Group, then class
[ -7  -2 -24  14   0   1 -36   6   2  20   1   4  -9   2  11  -1  -2  -6
   1   5  -5  16   0  43 -20   2  15   6  -6 -20  -8 -21  -3   4   3 -60
   7  -9  27  -4  -4  15  18 -12   6   3 -13  -3  14  20  22  -7   4   8
 -24  -6  -6  14   6   8   2 -15 -23  14 -35  -2   4  40   6  69  23   9
 -13  -7 -21   8 -25  14  -7  12  31 -15  -1   5 -11  16  11 -29 -10   8
   5 -50   2   5  19  18 -11   3  45   1 -39  -2  35   7 -11  24  10   2
 -22   5  15 -12   9  -2   2 -32  32   0 -21 -14 -16  10   8  19  21  10
  28  -6  16   2  -8  -6   4 -16 -16   5   0 -12  -2   3 -19  -9   6  10
  -3   6 -32   3  20 -46 -10  35  -8   6   7  15   3 -24  17   5   4  -5
   1   6 -10  18   1  -4 -12  25  -1  14  67  -6  -7  -3 -40  -2 -16 -24
   5 107  -2  -8  -9   0  49  -4  28   9 -31  -5   9 -10   8  -8  14   3
  -9   3   0  18 -45  23 -13]  M.dz
[ 20   1 -17 -10  11  18 -15  13   0  17  13  -5  -3   6  18   6  -9  11
  22   9 -73   1  -1  19 -21   8  -5  12 -11  -9  -4  -6  14   0 -23 -64
  -9  20   9  -2  -6   5  26 -12  -1  27 -21   0   8  51  11   3  27   1
 -32  -5  11  62   7  59 -32   1 -11  -2  13   7   9  49  14 107   6  47
 -28 -17 -19  -1 -66  43 -42  26  30 -76   8 -31  -6   0   9 -60 -28   4
 -14 -46  18  27   8   9   9  -7  24  -4 -24  -4 -27 -43 -45 -12 -28   4
  -5   1   4  -9   7   1 -12  -8  -4 -11 -22  -9  18 -23 -20  13  14  44
   9 -13  14   3 -34  11  10 -34 -22  12  46   4   8   7 -19  -2  35  51
  18   4 -29   7  54  -7  11  85 -17   8  33  34   5  -8  19 -11  14  73
  29   6 -11  53  -3 -27  17   7   8 -15  11  -1  -2  -1 -37  11   0 -31
   8 107 -14  -5 -12   2  19  -6  24   1 -67 -22 -10   4  15 -11  -3   8
  -8   4  -4 -28 -32   0  29]  M.rf
[  -7    0    6   -4    0    9   -8   -2  -56   13    0    5    2    9
   17    3  -18   22  -14   -8  -65    2    1    8  -19    4  -11    7
    4  -12  -10    3   13   20  -27  -10  -29   47    2   -2    1  -26
   -4  -12    2   -1   28    0   -5   22   -5    5   34   -3  -54   25
    4   19   -2   17   -8  -14   20   16  -28   13    5   14   11  -59
  -12   -1   -6   -3   13    8  -66   47  -10  -15   12  -36   18  -46
   41    4   12   32  -12    2   14  -26   26   14   -6  -28    0   -7
   -3   -4    5   -1    5   -8  -32    6    2   -2   -8   -5   -2  -18
    2   -3   -4   20  -19  -25   14   12   16   -7  -19   15   -6   -6
  -12    2   17   -7    1    7   17  -22   -1    4   36   14    7   -9
    7    1   23   17  -14    3   -7   -2   47   -3   16  -14  -11  -11
   28  -15    9   17    5  -16   25   97   33   -6    3   60   -6  -18
   -5   11   10  -18   61    6   -2   -1    5   -4    8  -16    2 -101
   -9   11  -21   -7   30   -6   12  -44  -17  -20    8   14   -6   -2
    1    4   -8   -7    9  -40    1   -4   66]  X.ml
[ -36    4   17    8    9    6  -13   -9  -42   19   -6   14   16   11
   25    0  -18   17   -3  -12  -49    1   -7  -21  -20    0   -8    8
   38  -17   -9  -12   12   38  -33   13  -56   62    5   -1    9  -15
  -18  -17    6   -2   34    7  -15    1  -15   -9   25   -6  -48   48
    8   -5    4  -25   -4  -13   58   21  -34    5    2   -4    5  -74
  -16   -7    7  -16   21   16  -63   25   22  -18   -1   -1   19  -25
   87   14   10   40   13    2   28  -32   25   14  -37  -41    0   -6
   -9    0    9   -5   31   -5  -50   17   16    0    5   -9   19  -10
  -11   -3   -1   13  -14   -7   42   13   21   25  -16   31   -6  -35
  -15    6   18   -3   30    7   18  -28   -9    6   29   12   12  -11
   19    6    6   -3  -26  -13    4    1   37  -37    8  -24   -7  -18
   12   -4    3   23  -15   -9   36   38   19  -11    7   66  -16   -6
  -26   18    8   -6  107   -2   -4   -3   26   -2    5    6    3 -107
  -11   13  -20   -4   65   13   16  -22    2  -19    8    8  -11   -9
    4    3   -6   13    8  -26  -10   -6   70]  X.ml
[ -8   0  36  15 -27  -3  25  -9   5  31 -15   0  -7  10  14 -11   5  -1
 -11  -1 -22   7 -10  -7  -9 -18  20   1 -53  -1   5  -6 -12 -18  -1  14
 -44 -19  19 -16  -4 -15   5 -15  -1  -4   7  -1  -7  -1  19  -8   0  22
 -31  35 -51 -18  24 -32   1   6 -22   3   3  -1   2  16 -10  59  32 -44
   0   0  -1  -3 -23  -7  13 -20  -2 -39  -9   3  73 -12  -2  56  20  10
  -8   2  18  -6   3 -22  -7  17  36 -13  -9  13  41  17 -12  62  20  27
 -11  -8   3   2   8  -1   8  -5  25   2   6   6 -22 -79 -22  15  12 -15
   3  -9  16  -6  38   0 -18 -10  10   1  -5   2  -2  -5 -31  -4  21  -2
  15   2  16   5   9  -8  -6 -11   3   6   5  13   2  -3  24  13   9  42
  20  -1 -40  31 -14  15  -1 -12  12  76  53 -12  -5  -5  33  -2 -12  -4
  14  46  11   1  -3  10  75  -2 -18   8  36   4 -13  17   4   6  21  -3
  -8   5  -8 -42  31  15 -50]  H.Cq
[  7   1  15   6 -11  -1  23  -5  10  26 -14  -8 -18   2  49  -6   2 -10
 -21   9 -45   8  -2   8 -23 -18  18  -2 -53 -16  11   1 -10 -24  -8 -21
 -39 -32  12  -9  -9 -11   3 -22  -8  14  -3  -1  18  32  30  -9   4  19
 -30  12 -20  11   4  24  -5  27 -25  -7   8   2   2  41   1 107  68 -46
  -6 -18 -10   0 -11  19   6  -1   1 -46 -13  -6  32 -10 -10  56  13   3
 -21  -8   8   2  32  13  -2 -36  55  -3 -25   8   6  -6  -8  38   1  15
  -9 -10  -4   0   4   5  22 -24  28 -13 -23  15 -16 -89 -30  -2   3  12
  11 -10  13   3  74 -10 -23  -4  11  -4 -20   3 -20  -2 -34   4  56  14
  29  -1  23   3   4 -13   7   0  -7   5   9  23  -2   4  37   2  -3  21
  17 -11 -40  26 -10  -6  18  -6  11  65 -28  -3   6  -1  24 -11  -7   2
  14 -23  11  -4   7   2  46  -5  -1  29  41  13 -22   5  13   2   9  -7
   5   7 -20 -63  11   4 -76]  H.nc
[ -1  -2 -14  -9  31  13 -14   7  11   2  12  -4   0  -9 -13   7   3  -7
  31  11 -39  -7  11  21 -31   9  -7  -4  -7 -14  -2 -15  19  -2 -16 -39
  -4  20   2 -10 -11  -7   7 -17   3  15 -26   3  27  37  10  -3  19   6
  29  -3  15  20   5  36 -21   0  -5  -8 -26   5  -4  22  17  97  22  42
 -12 -10  -7   8 -32  24 -16  31  14 -34  14 -16  -4  -4  -6 -81  -3   5
  10 -42   8  15   7  48  -3 -27  29  -1 -39  -2  -6 -26   7 -35 -10 -13
 -13  -5  -1 -11   2  -2  -7 -11   8 -12 -26  -2   7  29   7   7   4  27
  10  -3 -17   1   2   3   3 -10  -1   2  -5   0   3   0   5  -6  14  40
  28   7 -26  -5  16  -8   4  67 -10   1  24  13  -1  -8  24  -4  12 -35
   5  20  18  24   3  -9   5 -11   0 -49  33  -5   9   0 -29  13   4 -28
   1  48  -6  -5  -2 -14  11   4  32  -1 -51 -21   6  -2  10 -10 -12  13
 -11   3  -4   8 -36 -14  39]  M.rf
[ 12   1 -31   3  -1  -2 -30   7 -13  18   1 -10 -14   0  22   3  -4  -3
  -3   4  -9  15   2  32 -10  -1   8  11  -2 -15  -4  -6 -11   5   4 -67
  18 -13  16   3  -5  19  14  -6   1   6  -7   0  14  24  15   1   1 -10
 -39 -22  -1  26  -1  21   3  -8 -28  10 -15   2  10  35   7  67  17  -4
  -5 -13 -21  -2 -17  23 -23  12  22 -19  -9  -3 -48   6  12  -2 -20  10
  -2 -31  -3   3  24   9  -7   2  33  -8 -28   1   4  -9 -21  18 -12   1
  -9   1   8 -14   5   1  12 -30  19   1 -19   0  -7 -12   0   8  17  32
  26 -10  28   3 -15   2   0  -5 -14   6  -4  -4  -8   6 -20   1  20  10
  -8  -4 -21   4   6 -37  -8  14  -5  11  17  16  -1 -14   9   5  -3  15
  -4   0 -11   7   4 -12  -5  30   1  21  -8  -3   0  -6 -35   6 -16 -17
   7 107  -3  -5  -1   2  24  -8  15  15 -17   0   9  -1  13 -12  11   0
  -7   2  -9  -1 -42  26 -26]  M.dz
[  9   5  21  14 -10   2  -2  -4  37  22 -16  -7 -17   6  22  -6   0 -10
  -1   1 -17  20  -7  -2   7 -21   7  13 -20  -4   3   0 -12 -18  -4 -11
 -40 -36  -9  -1 -13  27  -2 -16 -10  11 -45   1  11  14  22 -11 -11   1
 -39  36  -1   0  12  -5  -9  31  19 -13  18   5  22   8  -6 107  59 -22
   4 -21   4 -11 -18  17  -9 -19  -8 -68 -23  26  -4 -29  -2  29   7   0
 -19  -2   0  -5   1  27  -8   2  46  -3 -11   8 -12  -6 -25  79   8   8
  13  -6  16  -2   0  17  22 -16  21   5  -7  33   1 -74 -17  -6  18   9
  12  -5  25   4  67  -1 -27  -9  19  -5 -12   0  -4  11 -43   5  39  19
  22   1  26  17  -9  -7   1 -42   2  19  -5  17  -7  21  29  11  -7 -30
   6   3 -44  20 -20 -13  27 -36  11  76 -54  -7  -9   3  14  -8  -7  24
  16 -51  10 -17   8   6  32  -7 -13  33  31  14 -10   9  14   5   6  -8
 -10   5 -23 -56  17   3 -57]  H.pr
[  2  -1   0   5  -1  -3   6   2  23  19 -11  -5 -13  -3  64  -7  12 -17
 -13  11 -37   7  -4  24  -7 -12   8   1 -42 -29   9  -7  -9  -9  -7 -27
 -27 -36  13  -7  -6  -6   2 -25 -10  19  -3   3  19  36  25 -15  -2   5
 -26   2 -17  17  15  20  -7  28 -35  -3  -2   2   7  41   1 107  71 -40
  -6 -22 -13  -2 -17  18   6  12   9 -21 -11   4  23  -2   4  39  13   5
 -12 -19   3  -2  32  24  -5 -41  64  -4 -37   6   5  -9 -10  34   8  11
 -13  -9   6   3   6   2  20 -33  34  -4 -24   7 -22 -53 -15   7  22  16
  31  -9  24  -2  65   2 -19  -4   0  -3 -31  -3 -26  -3 -24   6  47  -7
  20  -2  11   6   7 -18  -3  22 -11  13  22  23  -1   4  38  13  -1 -15
  -1   1 -22  16  -1 -28   2  13   3  55   2  -6   6  -2  14  -3  -6  10
  16  49   0  -7   6   1  48   1  20  35  31  17 -16   6  11  -4   6  -8
  -4  20 -18 -48 -18  14 -78]  H.nc
